Each row has a name. Each piece below is followed by the name of the row it came from, unless a question asks for something else. Each question is about the rows just above it. Places in a row count from 1.

<59>: [ 30 -27   8 -11  12  49 -17   3  27   9  36  -8  14  -7 -18  23  10 -50
 -18  -5  17   5   5  -4  13  37 -21  -2   7 -52   2  24  17 -14  11   3
  -3 -43   6  -4   5 -30 -36  -7  -1   3 -29   0  -8   2]
<135>: [ 10  -3  27   7   3   2   3  17  -2 -27 -15 -30  -6 -35  29 -22 -13  36
  16 -24  -8  18  -9   0  30 -13 -13  40   8   0 -11  28  29  18  -3  21
   7  29 -36   7   4  11 -32 -14  13  19  14   5  19  15]
<7>: [ -1  -5   2 -13  27  12 -17  18  26  10  23 -21  16  36  -6  13  -7  -7
 -14  20 -14   4  -7 -14  22  41 -25 -27  35   1  12   3 -11 -14  12   4
  11 -46 -11  -4  -6 -10 -35  -7  -1   3 -29 -15   4 -11]
<120>: [ 11  12  12   3   0  -4 -30  42  22   3  10  -2   8 -15   1  19  18 -43
 -23  18  23  23  18 -30  11  46  -2  -2  -3 -32  -7   3  -2 -19  24  16
 -10 -32   4   6 -24 -26 -29  19 -29   3   1 -11 -18  15]
<11>: [ -2   8 -13 -18   4  -4 -31  30 -20 -24   7 -10  11  12  42  31   7 -15
  16  28  17  24 -10 -15   8  37   7   1   5   1 -29  23  11 -12  24 -18
  -5 -24 -19  12   5 -27 -11  -7  -2  13  25   2   7  24]
<93>: [  7 -13  -3  -9   3  40  -6  11  15 -35  13   0  10  29  29  30   3  17
   5  -5   5 -18 -50 -13   2  29  -8  21   7 -13  -3   7 -11 -30  18   8
   0 -22 -32  14  17   4 -36 -27  16  15   2   7  37  -4]
<134>: [ -1  -5   2 -13  27  12 -17  18  26  10  23 -21  16  36  -6  13  -7  -7
 -14  20 -14   4  -7 -14  22  18   7  21  -8 -56  12   6 -11   4  12   4
  11 -46 -11  -4  -6 -10 -15  10  30  -2  10 -15   4 -11]
<29>: [  7 -13  -3  -9   3  40  -6  11  15 -35  13   0  10  29  29  30   3 -15
  27  -2   5 -14  19 -13   2  29  -8  21   7 -13  -3   7 -11 -30  18   8
   0 -22 -32  14  17   4 -36 -27  16  27  36  19 -24  18]
One entry of <7> was changed: [ -1  -5   2 -13  27  12 -17  18  26  10  23 -21  16  36  -6  13  -7  -7
 -14  20 -14   4  -7 -14  22  41 -25 -27  35   1  12   3 -11 -14  12   4
  11 -46 -11  -5  -6 -10 -35  -7  -1   3 -29 -15   4 -11]. Where, and from what?
40, [-4]
Put [-36 -35 -32 -30 -27 -24 -22 -15 -14 -13 -13 -13 -11  -9  -8  -6  -3  -3
  -2   0   0   2   3   3   4   5   7   7   7   8  10  11  13  14  15  16
  17  18  18  19  19  21  27  27  29  29  29  30  36  40] back in order: which row is it?
<29>
Which row holds this, read backwards? [  5   5  17  -5 -18 -50]
<59>
After [-36  -7  -1   3 -29], its row goes on with
[ 0 -8  2]
Where do [  7 -13  -3  -9   3  40  -6  11  15 -35  13   0  10  29  29  30   3 -15
  27  -2   5 -14  19 -13   2  29  -8  21   7 -13  -3   7 -11 -30  18   8
   0 -22 -32  14  17   4 -36 -27  16  27  36  19 -24  18] appear?
<29>

